Here is a tiny trained network, its code and every weight. The questions are about switching its units off for an input and a class, where a switched-off unit gives its printed mean instead of its output.

import numpy as np


def w(rows, s, z=0):
    codes = np.array(rows[::2]) - 128.0
    scale = np.full(codes.shape[1], s)
    scale[-1] = z or s
    return codes * scale


def f(y):
    return np.maximum(y, 0)


def log_softmax(a):
    a = a - a.max(-1, keepdims=True)
    return a - np.log(np.exp(a).sum(-1, keepdims=True))


def net(x, mask):
    res = np.array(x, float).reshape(1, 2) / 4 @ E
    y = f(res @ A[0][:, :-1].T + A[0][:, -1])
    res = res + np.where(mask, y, B[0][:, -1]) @ B[0][:, :-1]
    return log_softmax(res[-1] @ U[:, :-1].T + U[:, -1])


A, B = {}, {}
E = w([
[194,71,143,183,156,187,229,61,139,242,205,97],'x0',
[87,161,95,106,170,112,247,175,223,154,123,85],'x1',
],0.014)
A[0] = w([
[191,63,218,188,66,111,35,66,2,102,105,201,198],'n0',
[50,223,47,79,113,19,121,163,226,69,111,109,72],'n1',
[235,75,175,183,72,207,85,72,67,131,174,172,216],'n2',
[81,139,178,39,106,76,45,163,45,100,70,148,198],'n3',
[104,188,144,87,88,76,99,197,92,33,96,174,181],'n4',
[11,187,52,10,131,109,100,173,106,37,78,178,253],'n5',
[153,55,209,202,131,170,177,50,131,178,158,57,123],'n6',
[149,103,139,112,153,138,208,70,144,185,147,111,105],'n7',
],0.0093,0.0047)
B[0] = w([
[145,178,72,234,84,101,31,102,85,161,208,147,234],'n0',
[78,64,246,83,222,220,130,112,211,46,91,34,218],'n1',
[58,127,63,127,78,153,99,57,87,206,164,70,214],'n2',
[110,198,66,191,48,50,87,125,73,72,146,165,221],'n3',
[52,140,145,195,94,94,129,218,147,67,58,141,222],'n4',
[61,197,235,178,87,81,120,201,132,39,78,150,251],'n5',
[185,50,161,152,174,192,100,79,105,147,183,115,214],'n6',
[171,6,103,152,164,196,162,158,158,119,103,191,189],'n7',
],0.011,0.027)
U = w([
[50,238,161,203,41,75,59,185,15,70,96,208,82],'0',
[165,50,157,104,73,213,51,30,1,182,185,143,135],'1',
[4,173,169,31,184,117,119,235,163,36,3,148,155],'2',
[190,55,143,138,205,212,239,161,152,170,190,113,252],'3',
],0.0087,0.0029)

Each question gives the input, the list of numbers given to net, and the class t.
The units are the neurons (one row each of A and B). Each row of codes is followed by its name. A weight is (code - 128) times the scale printed after its matrix; where a second scale follows, it is the last column's (A, B and U).
mask holds one flag per neuron, in row order. A switched-off neuron (its flag False) gives its mean, the last column of its row in B, instead of its output. The means were averaged over made-up inputs and are rounded, as every weight is.
A unit's drop is (log p(t) with every unit on - log p(t) with that unit switched off) / (log p(t) with every unit on - log p(t) with every unit switched off).
The circuit of an input: a set's keep is (log p(t) with only the set's units on - log p(t) with every unit switched off) / (log p(t) with every unit on - log p(t) with every unit switched off). Starting from all 8 units, units are removed one at a time, each time the one whose removal leaves the highest keep (on an exact tie, the one counted first), for as long as the keep stays at least 0.8.
circuit, biggest first: the units of the circuit, biggest drop first
k most important neurons: the k neurons with the biggest drops, biggest first
drop of u: that unit's drop, to one decimal
input [1,2], class 3: circuit, biggest first : [n5 n0]
input [-6,5], class 2: circuit, biggest first : [n1]
input [1,8], class 3: 2 most important neurons : [n5 n4]
input [3,0], class 1: 2 most important neurons : [n1 n4]
input [8,2], class 3: 3 most important neurons : [n7 n0 n3]
input [5,1], class 3: 2 most important neurons : [n0 n3]
input [-6,2], class 2: 2 most important neurons : [n1 n0]
input [0,4], class 2: drop of n6 : 0.3
input [-5,1], class 2: drop of n1 : 0.7
input [-6,1], class 2: drop of n0 : 0.6
